Below is a small trained network, with its code and all its weights. Each question gives an input and a class and asks what happens when units are switched off, that is, made to give their printed mean instead of their output.

import numpy as np


def w(rows, s, z=0):
    codes = np.array(rows[::2]) - 128.0
    scale = np.full(codes.shape[1], s)
    scale[-1] = z or s
    return codes * scale


def norm(h):
    return h / np.sqrt((h * h).mean(-1, keepdims=True) + 1e-5)


def f(y):
    return y / 2 * (1 + np.tanh(0.7978845608 * (y + 0.044715 * y**3)))


def log_softmax(a):
    a = a - a.max(-1, keepdims=True)
    return a - np.log(np.exp(a).sum(-1, keepdims=True))


def net(x, mask):
    res = np.array(x, float).reshape(1, 3) / 4 @ E
    u = 0
    for l in range(3):
        y = f(norm(res) @ A[l][:, :-1].T + A[l][:, -1])
        res = res + np.where(mask[u : u + 3], y, B[l][:, -1]) @ B[l][:, :-1]
        u += 3
    return log_softmax(norm(res)[-1] @ U[:, :-1].T + U[:, -1])


A, B = {}, {}
E = w([
[245,188,174,161,186,141,56],'x0',
[97,2,146,129,201,152,170],'x1',
[178,113,124,113,113,13,139],'x2',
],0.00091)
A[0] = w([
[179,142,193,178,181,186,64,2],'0.n1',
[148,118,122,114,118,144,160,74],'0.n2',
[106,251,88,121,20,45,134,70],'0.n3',
],0.0019,0.00067)
B[0] = w([
[114,104,67,103,86,19,199,172],'0.n1',
[166,100,72,166,149,164,115,104],'0.n2',
[135,89,127,2,182,118,81,255],'0.n3',
],0.002,0.00079)
A[1] = w([
[119,17,153,127,185,106,162,59],'1.n1',
[253,180,174,114,124,58,93,3],'1.n2',
[142,31,157,119,197,124,189,2],'1.n3',
],0.0031,0.00048)
B[1] = w([
[184,240,90,57,122,72,23,180],'1.n1',
[192,200,248,192,77,162,250,250],'1.n2',
[166,207,77,36,131,126,45,173],'1.n3',
],0.0022)
A[2] = w([
[174,124,147,118,158,122,120,1],'2.n1',
[93,118,87,59,37,19,160,142],'2.n2',
[240,147,254,239,145,111,204,83],'2.n3',
],0.0031,0.00091)
B[2] = w([
[149,135,72,144,139,100,103,122],'2.n1',
[238,154,91,111,254,132,24,171],'2.n2',
[103,157,154,16,86,170,113,252],'2.n3',
],0.003,0.0036)
U = w([
[43,95,86,90,123,187,103,149],'0',
[209,124,53,75,224,69,30,184],'1',
[155,51,142,200,82,35,165,2],'2',
[150,69,139,206,92,34,168,14],'3',
[164,71,130,214,97,40,186,23],'4',
[62,72,136,254,98,167,223,139],'5',
[192,199,236,66,38,133,183,198],'6',
[143,103,131,204,103,57,161,30],'7',
],0.0075,0.0054)

Each question gives the input, the list of numbers given to net, and the class t.
The units are the neurons (one row each of A and B). Each row of codes is followed by its name. A weight is (code - 128) times the scale printed after its matrix; where a second scale follows, it is the last column's (A, B and U).
mask holds one flag per neuron, layer by layer. A switched-off neuron (its flag False) gives its mean, the last column of its row in B, instead of its output. The means were averaged over made-up inputs and are rounded, as every weight is.
A unit's drop is (log p(t) with every unit on - log p(t) with that unit switched off) / (log p(t) with every unit on - log p(t) with every unit switched off).
The circuit of an input: a set's keep is (log p(t) with only the set's units on - log p(t) with every unit switched off) / (log p(t) with every unit on - log p(t) with every unit switched off). Starting from all 9 units, units are removed one at a time, each time the one whose removal leaves the highest keep (on an exact tie, the one counted first), for as long as the keep stays at least 0.8.
circuit, biggest first: the units of the circuit, biggest drop first
unit that matters most: the unit with the biggest drop
k most important neurons: the k neurons with the biggest drops, biggest first
top k neurons in layer l: the k neurons of layer l with the biggest drops, biggest first
drop when u is switched off: that unit's drop, to one decimal
input [-2,0,-8], class 5: unit that matters most => 2.n3
input [-3,-5,-7], class 5: 3 most important neurons => [2.n3 1.n1 1.n3]
input [3,-2,-7], class 5: 3 most important neurons => [1.n2 2.n2 2.n3]
input [1,-6,-8], class 5: 2 most important neurons => [2.n3 1.n2]
input [-3,8,-3], class 1: circuit, biggest first => [1.n1 2.n3]
input [-3,-7,-5], class 0: 3 most important neurons => [1.n2 1.n1 0.n3]
input [-7,-8,-7], class 0: circuit, biggest first => [1.n2 1.n1]
input [3,3,0], class 1: 3 most important neurons => [0.n1 1.n3 2.n3]
input [-1,-6,-4], class 0: 2 most important neurons => [1.n2 0.n3]
input [2,2,-2], class 1: 3 most important neurons => [0.n1 1.n2 2.n3]
input [-4,-1,-8], class 5: circuit, biggest first => [2.n3 2.n2]
input [-8,-1,-7], class 5: top 2 neurons in layer 2 => [2.n3 2.n2]
input [-8,-6,-3], class 1: 2 most important neurons => [1.n2 2.n2]
input [-8,-4,4], class 1: unit that matters most => 2.n2
input [-6,-6,1], class 1: drop when 2.n2 is switched off => 0.4
input [-3,-4,-5], class 0: drop when 1.n2 is switched off => 1.1
input [-6,-2,5], class 1: drop when 2.n2 is switched off => 0.1
